Known rows, with every way that one mark hangs from another:
dati{pake{papu simipu} puse}: [ 3.16  1.87 -0.48  2.21  4.54  2.38 -2.89  0.46 -2.61  4.18 -4.34 -1.05
  4.11 -1.59 -4.66  0.67 -0.45 -0.35  4.91  2.20  0.27  0.58 -2.70 -0.89]
simipu{pake{debatur papu}}: [ 2.89  1.82 -0.55  2.45 -2.01 -0.26  1.10  0.05  0.30  1.43 -3.32 -0.63
  2.27 -0.97 -3.66 -1.07 -0.77 -1.86 -0.69  2.55 -0.09  0.52  0.22  0.96]
papu{dati nulom simipu{vulo{favis}}}: [-1.33 -2.89 -2.12  0.04  1.60 -0.13 -1.03  0.61  0.34 -0.02 -0.59  1.37
 -1.66  0.33 -4.72  0.41  0.44  0.34  2.44 -2.01  0.93  2.92 -0.76 -0.95]
tika{favis puse simipu}: [-1.49  0.00  1.26 -1.14  1.48 -3.66  1.40 -2.05 -0.26 -1.13  0.86  0.56
 -1.29  1.98  3.30  0.13  0.99 -0.85  1.12 -4.07  2.65 -3.37  3.38  1.11]
simipu{pake puse}: [ 2.87 -0.51  0.27  1.24 -1.13 -0.94  1.10  1.50  0.41  0.82 -0.72 -2.16
  0.99 -0.17 -0.80  1.00  1.09 -0.81  0.42  1.15  0.09  0.76  0.13  2.66]
pake{debatur papu{nulom} simipu{vulo{favis}}}: [ 1.31 -0.04 -0.18  0.88 -1.31  0.31 -1.77  0.30  0.33  0.28 -2.92  3.23
 -0.67 -1.40 -6.83 -1.28 -0.77 -0.94  2.03 -1.11  1.60  1.15 -1.27 -1.89]
pake{debatur simipu}: [-0.10  1.72  0.04  1.06 -1.26  0.84 -1.11 -0.63  0.29  0.19 -2.57  1.82
  1.53 -1.24 -3.45 -0.78 -1.33 -1.16 -0.33  0.04  0.95  0.84 -0.43 -0.50]
simipu{puse vulo{favis}}: [ 1.91 -0.68 -0.12 -0.65 -0.45 -1.15 -0.16  2.30  0.71  0.27  0.10  1.10
 -3.41 -0.44 -1.33  1.07  1.17 -0.67  1.87 -1.76  1.14 -0.02  0.08  0.22]
nulom{vulo}: [ 0.36 -0.55 -0.79  0.20  0.74  1.25  0.69  0.06  0.31  0.40  0.98 -0.79
 -1.48 -1.78  0.11  0.33  1.07 -0.83 -0.80  0.12 -0.93  1.46  0.32  0.03]
pake{papu{nulom}}: [ 1.39 -1.30  0.40  0.91  0.72  0.46 -0.77 -0.46 -0.56  0.39 -0.65 -0.49
  1.23  0.43 -2.31 -0.05  0.11  0.90  1.68  0.80 -0.13  0.17 -1.06 -0.33]
nulom{berud{vulo{favis}} tika{puse simipu{pake}}}: [ 0.45 -2.71  0.97  0.64 -0.25  1.11  6.74  4.87  0.65  1.24  4.99 -1.71
 -4.25 -2.78  3.78 -0.15  1.80 -6.54 -1.89 -2.08 -0.45  1.82  3.63  1.20]
berud{vulo}: [ 0.09 -1.51 -0.25  0.87  0.58  1.30  1.21  0.75 -0.11 -0.15  1.36  0.38
 -0.42 -1.56  0.06 -0.46 -0.13 -0.25 -0.50 -0.93 -0.80  1.99  0.05 -0.75]
pake{debatur papu simipu{vulo}}: [ 2.06  2.76 -0.33  1.64 -0.76  0.72 -1.81 -0.89 -0.13  0.31 -4.15  2.73
  1.09 -0.91 -5.84 -1.53  0.20 -0.15  1.92  0.74  1.54 -0.11 -1.43 -1.10]
tika{favis simipu{pake{debatur papu} puse vulo}}: [ 3.58  1.91  0.14  1.98 -1.10 -4.43  0.59 -0.97  0.33  0.82 -3.78  0.70
  0.02  0.68 -3.50 -0.75  1.61 -1.55  1.55 -1.13  3.06 -2.21  1.41  2.48]
simipu{pake{debatur} vulo{favis}}: [ 0.74  0.64 -1.54  0.32 -4.02 -2.25  1.54  1.04  1.87  0.13 -1.91  1.29
 -2.73 -1.11 -3.54 -1.16 -0.13 -2.46 -1.38 -0.77  0.68  1.18  0.80  0.17]
simipu{pake{debatur papu} vulo{favis}}: [ 2.87  1.40 -1.08  1.31 -2.74 -1.23  1.19  1.47  0.94  1.15 -3.01  1.27
 -1.24 -1.60 -4.77 -1.51 -0.29 -2.48  0.02  0.56  0.68  0.58  0.45  0.00]
nulom{berud vulo{favis}}: [ 0.04 -1.35 -0.01 -0.03  0.89  2.60  0.81  2.43  0.33  2.75  3.47 -0.25
 -3.71 -3.90  0.83  0.73  0.96 -2.92 -1.35  1.21 -0.43  3.20  1.11 -0.25]
papu{nulom{tika vulo{favis}} simipu}: [-0.32 -3.62 -0.92 -0.68  2.11  1.84  1.91  2.78  1.51  0.92  2.26 -1.13
 -3.73 -2.97 -1.05  0.42 -0.67 -4.35 -0.14 -1.96 -1.51  3.33  0.10 -0.85]
tika{simipu{vulo}}: [-1.07  0.47  0.10 -0.47 -0.55 -1.97  1.19 -0.46 -0.37 -1.36 -0.06  1.05
 -2.27  1.16 -0.16 -0.67  2.58  0.19  0.54 -2.52  1.30 -1.78  0.68  0.13]
dati{puse}: [ 0.52  0.02 -0.08  0.24  2.13  0.23 -1.15  0.51 -1.07  1.58 -0.71 -1.41
  0.58  0.05  0.09  1.68  0.00  0.62  1.93  0.28 -0.72 -0.36 -1.01 -0.25]
dati{pake{debatur papu{nulom simipu{puse vulo}}}}: [ 2.22  0.65 -2.08  2.37  0.78 -1.62 -1.49 -2.00  0.70  2.56 -5.12  0.02
  0.61  0.23 -8.64  0.33  0.98 -0.17  4.32  1.55  1.72  1.98 -2.20  0.22]
simipu{puse}: [ 1.88 -0.24  0.46  0.55  0.34 -0.21 -0.26  0.95  0.10  0.62 -0.14 -0.78
  0.06  0.14 -0.25  1.49  0.66 -0.03  1.21  0.17  0.41 -0.05 -0.19  1.26]
simipu{pake{debatur papu{dati}} puse vulo{favis}}: [ 5.29  0.78 -2.22  3.05 -1.17 -0.16  0.42  2.49  0.63  2.20 -3.90  0.45
 -0.09 -0.84 -6.40  0.52  0.56 -2.24  1.53  1.00  0.89  1.83  0.15  1.33]
nulom{berud tika{puse simipu{pake}} vulo{favis}}: [ 0.78 -1.69  0.44  0.07 -0.07  1.06  6.25  4.24  1.11  1.90  4.66 -2.96
 -5.35 -2.82  3.93  0.63  2.95 -7.06 -2.17 -1.02 -0.64  1.26  3.89  1.99]
simipu{pake}: [ 0.99 -0.22 -0.24  0.68 -1.43 -0.76  1.29  0.57  0.32  0.21 -0.53 -1.43
  0.91 -0.36 -0.51 -0.39  0.45 -0.72 -0.77  1.03 -0.21  0.77  0.26  1.46]
tika{favis puse}: [-0.41 -0.18  0.42 -1.07  1.31 -2.74 -0.09 -2.20  0.56 -0.72  0.37  0.45
 -0.89  1.51  2.31  0.40  0.12 -0.02  1.54 -2.16  1.92 -1.96  2.16  0.60]

Rows:
[ 3.92  1.06 -2.84  2.77  0.59  0.22 -0.55  2.07 -0.50  3.16 -4.52 -0.25
  0.43 -0.93 -6.15  0.71 -0.14 -1.68  2.25  1.09 -0.28  1.51 -0.66 -0.17] -> simipu{pake{debatur papu{dati{puse}}} vulo{favis}}
[ 2.73  0.60 -1.94  2.67  2.84  2.18 -2.07  0.68 -0.88  2.60 -3.40 -0.29
  3.18 -0.50 -5.04  1.36  0.53 -0.69  3.08  0.95  1.21  2.77 -1.61  0.86] -> papu{dati{pake{simipu{puse}}}}
[ 2.76  1.29 -0.29  1.18  0.70 -0.62 -0.65  1.62  0.43  2.00 -3.25  1.91
 -1.10 -1.61 -5.67  0.36 -0.54 -1.99  3.17 -0.06  1.71  0.68 -0.07 -0.03] -> pake{debatur papu{simipu{puse vulo{favis}}}}
[ 1.53 -1.07 -2.77  3.46  4.72  2.66 -1.76 -0.83 -1.10  3.63 -3.46 -1.98
  2.17 -1.43 -6.59  2.11 -0.25 -0.34  3.09  1.92 -1.45  3.72 -1.78 -0.57] -> pake{debatur papu{dati{puse} nulom{vulo} simipu}}
[ 1.06 -0.07 -0.34  1.62 -1.09 -0.15 -0.67 -1.37  0.29  0.66 -2.31  0.43
  1.14  0.15 -4.19 -0.47 -0.93 -0.13  0.47  0.98  0.03  0.56 -0.84 -0.62] -> pake{debatur papu{nulom}}
[ 1.62 -0.63 -1.15  1.48  1.37  0.14 -0.89 -1.20 -0.53  2.06 -2.22 -1.05
  1.57  0.16 -4.20 -0.36  0.14  0.07  2.40  1.52  0.16  1.18 -1.65 -0.64] -> dati{pake{papu{nulom}}}
[ 1.79  1.45  0.48  1.55 -0.92  0.58 -1.36  0.24  0.37  0.78 -2.77  1.06
  1.51 -1.11 -3.63  0.69 -0.68 -1.22  0.81  0.19  1.38  0.86 -0.62  0.73] -> pake{debatur simipu{puse}}
[ 0.82 -3.56 -2.64  1.55  2.00  1.37  3.62  0.86  1.54  0.37  0.78 -4.18
 -0.93 -0.30 -1.39  1.23  2.14 -3.20  0.52 -0.22 -1.77  3.76  0.80  1.76] -> papu{dati nulom{tika{puse} vulo} simipu{pake}}
[ 0.75  1.35 -1.72  1.04 -4.01 -2.40  1.10 -1.01  1.72 -0.41 -2.66  0.37
 -1.12  0.11 -3.65 -1.29  1.08 -0.78 -1.20  0.54  0.51  0.64  0.03  0.81] -> simipu{pake{debatur} vulo}
[ 2.21 -1.24  1.13  0.05  2.80 -0.05 -0.66 -0.61  0.33 -0.26 -0.50  0.14
  0.59  0.67 -0.59 -0.24 -0.34 -1.69  3.50 -2.03  1.49 -1.48  0.07 -0.28] -> pake{papu{nulom{tika{favis puse}}} simipu}
[ 1.93  0.06  0.41  0.85  0.97 -0.63 -0.52 -1.56  1.29 -0.02 -2.21  1.04
  0.50  0.45 -2.42 -0.63 -1.37 -2.81  2.23 -1.89  1.64 -1.06  0.36 -0.50] -> pake{debatur papu{nulom{tika{favis puse}}} simipu}
[ 3.12 -0.90 -1.50  1.15 -3.16 -0.90  2.16  2.32  2.25  0.61 -1.95  0.07
 -2.86 -1.00 -4.91 -1.46 -0.31 -4.06 -0.28 -0.43 -0.56  1.15 -0.54 -0.44] -> simipu{pake{debatur papu{nulom{tika}}} vulo{favis}}
[ 0.62 -3.02 -2.55  1.66  3.59  2.10 -1.32 -0.14 -0.75  1.91 -0.10 -2.76
 -0.12 -0.21 -2.35  2.72  1.44  0.99  1.80  0.21 -1.95  3.08 -1.59 -0.35] -> papu{dati{puse} nulom{vulo}}
[ 1.81 -1.67 -1.26  2.18  1.98  1.71 -1.26 -0.28 -1.00  0.85 -1.43 -0.53
  2.32  1.01 -3.70  0.49  0.22  1.14  2.07  1.07 -0.35  1.52 -1.29 -0.25] -> pake{papu{dati nulom}}
[ 1.89  1.45 -0.90  2.55  0.73 -2.70  2.00 -1.87 -0.36  0.76 -3.24 -0.13
  2.08  1.61 -1.80 -0.42  0.36 -2.40  0.79 -1.32  2.38 -1.48  3.40  2.14] -> tika{favis puse simipu{pake{debatur papu{dati}}}}
[ 1.30  1.31 -3.34  3.14  2.08  0.31 -0.86 -0.78  0.34  3.45 -4.75 -0.50
  2.37 -0.26 -6.53  1.37 -0.68 -1.89  2.06  1.52  1.04  3.47 -0.76  1.02] -> papu{dati{pake{debatur}} simipu{puse}}
[ 4.99  0.62 -0.09  1.81 -0.65 -1.02  0.30  1.36 -0.03  0.96 -2.28 -1.29
  0.58  0.07 -3.19  0.25  2.69  0.29  2.64  2.04  0.66 -0.33 -0.83  2.14] -> simipu{pake{papu} puse vulo}
[ 1.27 -1.41 -2.80  2.76 -1.29 -1.87 -0.28 -0.86  1.43  0.51 -3.80 -0.90
  0.81  1.17 -7.48  0.97  1.63  0.23  1.77  0.72  1.03  3.50 -1.15  2.14] -> papu{dati nulom simipu{pake{debatur} puse vulo}}
[ 1.83  1.06 -0.11  0.41 -1.66 -0.35 -1.26  1.68  1.03  0.46 -2.49  2.96
 -1.93 -1.68 -4.78  0.26 -0.18 -1.87  1.53 -1.78  2.12  0.94 -0.33 -0.29] -> pake{debatur simipu{puse vulo{favis}}}
[ 1.14  0.03 -1.37  1.19  0.00 -0.24  0.22 -0.49  1.48  0.37 -2.72  0.55
 -1.10  0.08 -5.54 -1.10 -0.06 -1.87  1.81  0.11 -0.11  0.75 -1.72 -1.03] -> pake{debatur papu{nulom{tika} simipu{vulo}}}
[ 1.78  1.04 -0.75  3.30  2.36  2.35 -3.46 -0.94 -1.44  5.60 -3.86 -0.96
  3.16 -1.91 -7.00  0.87 -0.11 -0.87  3.59  4.33  0.63  3.00 -3.15 -0.97] -> dati{pake{debatur papu{nulom{berud}} simipu} puse}
[ 2.83 -0.19 -0.50  0.80 -1.90 -2.06  0.75  0.89  0.90  0.01 -1.21 -1.21
 -0.89  0.51 -1.95  0.52  2.76  0.33  1.23  0.61  0.70  0.22 -0.44  2.30] -> simipu{pake puse vulo}
[-0.43 -0.22  0.85 -1.24  1.70 -2.74  2.83 -0.32  0.67 -1.05  1.47 -0.26
 -2.61  1.75  4.31 -0.06  0.75 -3.40  0.55 -4.55  1.56 -3.54  3.16  0.87] -> nulom{tika{favis puse simipu}}
[ 1.83 -0.94  0.84  0.54  2.80  0.30  1.68  1.72  0.68  2.46  3.36 -1.56
 -3.79 -1.96  3.21  1.29  2.55 -4.53 -0.42 -0.95  0.80  0.12  1.82  1.97] -> nulom{berud tika{favis simipu{puse}} vulo}
[ 3.95 -0.57 -0.13  2.94 -2.20 -1.15  0.45  0.15  0.74  1.46 -3.07 -1.81
  2.11 -0.06 -5.04  0.57  0.19 -0.88  0.89  2.22  0.17  1.24 -0.68  2.04] -> simipu{pake{debatur papu{nulom}} puse}
[ 1.37  0.91 -3.89  1.99  1.34 -0.60 -0.80  0.60  1.02  3.07 -4.45  1.38
 -1.17 -0.79 -7.66  1.04 -0.25 -2.52  2.73 -0.44  1.79  3.58 -0.43 -0.03] -> papu{dati{pake{debatur}} simipu{puse vulo{favis}}}
[ 3.14 -3.52 -1.29  4.42  3.30  3.61 -0.40  1.95 -1.91  4.23  0.33 -3.33
  2.91 -1.80 -3.59  1.60  1.66  0.42  2.32  3.94 -1.81  5.07 -1.95  0.59] -> simipu{pake{papu{dati{puse} nulom{berud{vulo}}}}}
[ 1.67 -0.30 -2.78  3.33  0.47  1.01 -2.24 -1.13  0.43  2.31 -4.67  0.05
  2.78  0.06 -8.01  1.21 -0.26 -0.86  2.16  0.61  1.38  3.95 -2.07  0.42] -> papu{dati{pake{debatur simipu{puse}}} nulom}
